Here is a tiny trained network, its code and every weight. The questions are about switching its units off for an input and a class, where a switched-off unit gives its printed mean instead of its output.

import numpy as np


def w(rows, s, z=0):
    codes = np.array(rows[::2]) - 128.0
    scale = np.full(codes.shape[1], s)
    scale[-1] = z or s
    return codes * scale


def f(y):
    return y / 2 * (1 + np.tanh(0.7978845608 * (y + 0.044715 * y**3)))


def log_softmax(a):
    a = a - a.max(-1, keepdims=True)
    return a - np.log(np.exp(a).sum(-1, keepdims=True))


def net(x, mask):
    res = np.array(x, float).reshape(1, 5) / 4 @ E
    y = f(res @ A[0][:, :-1].T + A[0][:, -1])
    res = res + np.where(mask, y, B[0][:, -1]) @ B[0][:, :-1]
    return log_softmax(res[-1] @ U[:, :-1].T + U[:, -1])


A, B = {}, {}
E = w([
[2,78,144,231],'x0',
[83,57,244,2],'x1',
[56,227,157,86],'x2',
[134,152,29,46],'x3',
[126,78,38,126],'x4',
],0.0057)
A[0] = w([
[120,60,118,135,171],'N1',
[160,143,31,174,108],'N2',
[85,97,134,159,179],'N3',
[118,91,112,139,146],'N4',
[192,189,114,85,254],'N5',
[152,173,68,82,152],'N6',
[158,144,5,177,127],'N7',
[141,83,159,140,89],'N8',
[124,169,104,188,92],'N9',
[78,162,127,57,220],'N10',
[135,150,85,163,65],'N11',
[103,95,107,99,190],'N12',
[189,87,90,72,71],'N13',
[151,88,177,178,64],'N14',
[215,190,114,102,211],'N15',
[85,175,141,185,156],'N16',
[153,137,56,165,104],'N17',
[126,35,115,124,172],'N18',
[100,109,164,157,59],'N19',
[151,134,44,170,110],'N20',
[132,92,134,150,120],'N21',
[117,86,111,123,172],'N22',
[99,145,164,83,142],'N23',
[118,108,112,114,169],'N24',
[128,153,154,104,110],'N25',
[156,142,29,172,116],'N26',
[112,88,139,135,119],'N27',
[154,82,168,183,93],'N28',
[125,140,187,99,109],'N29',
[219,190,122,102,213],'N30',
[138,173,82,87,106],'N31',
[86,185,144,181,143],'N32',
[98,112,110,94,212],'N33',
[137,99,140,142,103],'N34',
[147,123,136,47,183],'N35',
[155,125,65,168,99],'N36',
[72,186,129,195,168],'N37',
],0.011,0.0041)
B[0] = w([
[102,65,148,140,173],'N1',
[154,132,130,36,221],'N2',
[126,103,149,156,180],'N3',
[105,86,139,125,148],'N4',
[160,214,79,169,253],'N5',
[216,149,106,162,205],'N6',
[153,114,114,2,251],'N7',
[156,86,169,98,142],'N8',
[155,131,184,127,171],'N9',
[117,244,104,141,220],'N10',
[156,124,163,90,150],'N11',
[77,141,115,175,167],'N12',
[172,140,124,175,186],'N13',
[246,110,118,62,156],'N14',
[157,203,73,171,240],'N15',
[169,134,179,186,191],'N16',
[154,130,124,30,189],'N17',
[103,65,151,159,190],'N18',
[164,107,117,153,143],'N19',
[135,121,128,47,203],'N20',
[142,85,141,106,142],'N21',
[86,94,132,155,157],'N22',
[120,171,129,103,179],'N23',
[97,128,118,157,149],'N24',
[124,153,114,106,143],'N25',
[163,113,123,15,222],'N26',
[134,109,142,147,142],'N27',
[211,108,129,74,166],'N28',
[131,168,121,84,168],'N29',
[147,216,86,167,242],'N30',
[196,143,121,135,172],'N31',
[150,139,176,221,186],'N32',
[73,173,108,169,176],'N33',
[141,99,143,104,131],'N34',
[133,174,143,142,219],'N35',
[136,120,122,64,181],'N36',
[154,119,202,216,211],'N37',
],0.007,0.0063)
U = w([
[197,168,140,236,84],'0',
[2,150,156,202,254],'1',
[76,42,78,59,56],'2',
[148,56,201,42,78],'3',
[138,244,81,17,132],'4',
],0.0069,0.0048)

Each question gives the input, the list of numbers given to net, and the class t.
The units are the neurons (one row each of A and B). Each row of codes is followed by its name. A weight is (code - 128) times the scale printed after its matrix; where a second scale follows, it is the last column's (A, B and U).
mask holds one flag per neuron, in row order. A switched-off neuron (its flag False) gives its mean, the last column of its row in B, instead of its output. The means were averaged over made-up inputs and are rounded, as every weight is.
A unit's drop is (log p(t) with every unit on - log p(t) with that unit switched off) / (log p(t) with every unit on - log p(t) with every unit switched off).
The circuit of an input: a set's keep is (log p(t) with only the set's units on - log p(t) with every unit switched off) / (log p(t) with every unit on - log p(t) with every unit switched off). Starting from the 12 units with the biggest drops (on a tie, the unit counted first), units are removed one at a time, each time the one whose removal leaves the highest keep (on an exact tie, the one counted first), for as long as the keep stays at least 0.8.
circuit, biggest first: the units of the circuit, biggest drop first
most important unit: the unit with the biggest drop
top k neurons: the k neurons with the biggest drops, biggest first
drop when u is switched off: that unit's drop, to one decimal
input [8,6,-4,-6,6], class 3: circuit, biggest first => (N14 N28)
input [1,3,1,-8,-7], class 3: circuit, biggest first => (N5 N30)
input [-2,8,8,-3,7], class 1: circuit, biggest first => (N7 N26 N2)
input [-4,3,-3,1,0], class 0: circuit, biggest first => (N7 N26)
input [-4,8,3,-7,3], class 1: circuit, biggest first => (N7 N26 N2)
input [8,5,-4,2,2], class 1: top 2 neurons => (N7 N26)
input [-7,0,1,0,-4], class 0: top 3 neurons => (N7 N26 N2)
input [-2,6,2,-5,1], class 1: most important unit => N7
input [-4,3,1,4,-1], class 0: top 2 neurons => (N7 N26)
input [-6,5,0,5,4], class 0: drop when N26 is switched off => 0.2
input [8,-8,-4,8,2], class 3: drop when N30 is switched off => 0.1
input [-2,5,5,-3,4], class 1: drop when N14 is switched off => 0.1
